Here is a tiny trained network, its code and every weight. The questions are about switching its units off for an input and a class, where a switched-off unit gives its printed mean instead of its output.

import numpy as np


def w(rows, s, z=0):
    codes = np.array(rows[::2]) - 128.0
    scale = np.full(codes.shape[1], s)
    scale[-1] = z or s
    return codes * scale


def f(y):
    return np.maximum(y, 0)


def log_softmax(a):
    a = a - a.max(-1, keepdims=True)
    return a - np.log(np.exp(a).sum(-1, keepdims=True))


def net(x, mask):
    res = np.array(x, float).reshape(1, 5) / 4 @ E
    y = f(res @ A[0][:, :-1].T + A[0][:, -1])
    res = res + np.where(mask, y, B[0][:, -1]) @ B[0][:, :-1]
    return log_softmax(res[-1] @ U[:, :-1].T + U[:, -1])


A, B = {}, {}
E = w([
[81,115,101,113,112,105,165,117,144],'x0',
[82,132,106,168,51,215,195,174,149],'x1',
[117,195,9,162,183,138,113,108,123],'x2',
[160,113,108,77,102,165,91,118,100],'x3',
[83,146,143,212,61,96,78,86,74],'x4',
],0.012)
A[0] = w([
[144,254,63,129,162,148,159,81,102,37],'neuron 1',
[72,206,60,134,192,180,113,116,62,67],'neuron 2',
[87,126,85,138,125,247,165,165,104,137],'neuron 3',
[161,129,135,71,190,11,107,19,95,137],'neuron 4',
[166,110,97,77,222,89,155,159,184,15],'neuron 5',
[89,143,119,168,121,213,174,219,184,100],'neuron 6',
[159,117,109,141,142,122,127,167,202,98],'neuron 7',
[52,141,103,221,71,96,42,70,77,2],'neuron 8',
[147,92,73,109,203,189,133,178,223,45],'neuron 9',
[101,182,69,173,124,138,102,74,86,68],'neuron 10',
[163,78,226,128,42,86,148,99,106,151],'neuron 11',
[101,146,150,190,68,119,88,56,102,60],'neuron 12',
[118,110,87,202,63,223,155,187,128,103],'neuron 13',
[149,136,121,146,54,182,215,130,82,134],'neuron 14',
],0.0088,0.0016)
B[0] = w([
[37,131,157,67,217,176,254,145,129,210],'neuron 1',
[87,166,183,66,230,111,165,123,126,215],'neuron 2',
[128,98,118,169,82,130,122,127,44,223],'neuron 3',
[112,162,166,191,113,129,46,79,13,248],'neuron 4',
[186,151,137,127,69,103,122,145,171,215],'neuron 5',
[117,167,149,144,81,52,147,135,143,234],'neuron 6',
[196,134,92,136,159,151,143,123,182,163],'neuron 7',
[151,102,57,141,69,126,70,194,164,253],'neuron 8',
[247,89,90,49,69,148,74,117,147,220],'neuron 9',
[142,129,138,125,206,171,152,216,167,208],'neuron 10',
[76,102,179,71,151,215,178,154,155,232],'neuron 11',
[160,82,89,94,98,139,63,138,235,215],'neuron 12',
[125,230,149,159,113,82,99,74,81,241],'neuron 13',
[128,156,163,159,110,137,106,114,76,211],'neuron 14',
],0.0093,0.011)
U = w([
[106,213,162,192,135,35,110,7,2,41],'0',
[44,103,214,47,203,241,250,161,150,255],'1',
[186,91,20,106,99,128,113,158,207,96],'2',
],0.0074,0.00093)

Each question gives the input, the list of numbers given to net, and the class t.
The units are the neurons (one row each of A and B). Each row of codes is followed by its name. A weight is (code - 128) times the scale printed after its matrix; where a second scale follows, it is the last column's (A, B and U).
mask holds one flag per neuron, in row order. A switched-off neuron (its flag False) gives its mean, the last column of its row in B, instead of its output. The means were averaged over made-up inputs and are rounded, as every weight is.
A unit's drop is (log p(t) with every unit on - log p(t) with that unit switched off) / (log p(t) with every unit on - log p(t) with every unit switched off).
The circuit of an input: a set's keep is (log p(t) with only the set's units on - log p(t) with every unit switched off) / (log p(t) with every unit on - log p(t) with every unit switched off). Starting from the 12 units with the biggest drops (on a tie, the unit counted first), units are removed one at a time, each time the one whose removal leaves the highest keep (on an exact tie, the one counted first), for as long as the keep stays at least 0.8.
units of the circuit, in order: the units of the circuit, biggest drop first
most important unit: the unit with the biggest drop
top k neurons: the k neurons with the biggest drops, biggest first
drop when u is switched off: that unit's drop, to one decimal
input [-6,6,8,2,-3], class 1: units of the circuit, in order : (neuron 1)
input [8,5,3,-4,7], class 2: top 4 neurons : (neuron 8; neuron 12; neuron 4; neuron 10)
input [1,6,1,8,-8], class 2: top 2 neurons : (neuron 9; neuron 4)
input [6,6,7,2,-1], class 1: top 4 neurons : (neuron 1; neuron 4; neuron 10; neuron 2)
input [8,7,7,5,-1], class 0: top 2 neurons : (neuron 13; neuron 3)
input [6,4,7,8,5], class 1: top 3 neurons : (neuron 1; neuron 2; neuron 10)
input [-5,-7,-2,-1,-6], class 0: top 3 neurons : (neuron 4; neuron 8; neuron 12)
input [-1,-7,-3,-3,-7], class 0: top 2 neurons : (neuron 4; neuron 8)
input [-4,7,8,-1,-1], class 1: top 3 neurons : (neuron 1; neuron 10; neuron 4)
input [6,4,-1,1,-5], class 2: top 4 neurons : (neuron 4; neuron 9; neuron 2; neuron 7)
input [-2,-6,-5,-3,-5], class 0: top 2 neurons : (neuron 4; neuron 1)
input [-8,2,-4,1,5], class 2: top 2 neurons : (neuron 1; neuron 12)
input [-7,5,-5,3,7], class 2: top 2 neurons : (neuron 12; neuron 8)
input [5,-3,-4,1,8], class 2: most important unit : neuron 8
input [-5,2,3,-5,1], class 1: drop when neuron 1 is switched off : 0.2
input [2,-7,-6,1,-7], class 0: drop when neuron 4 is switched off : 1.9
input [-1,-8,0,-1,-8], class 0: drop when neuron 12 is switched off : 0.5
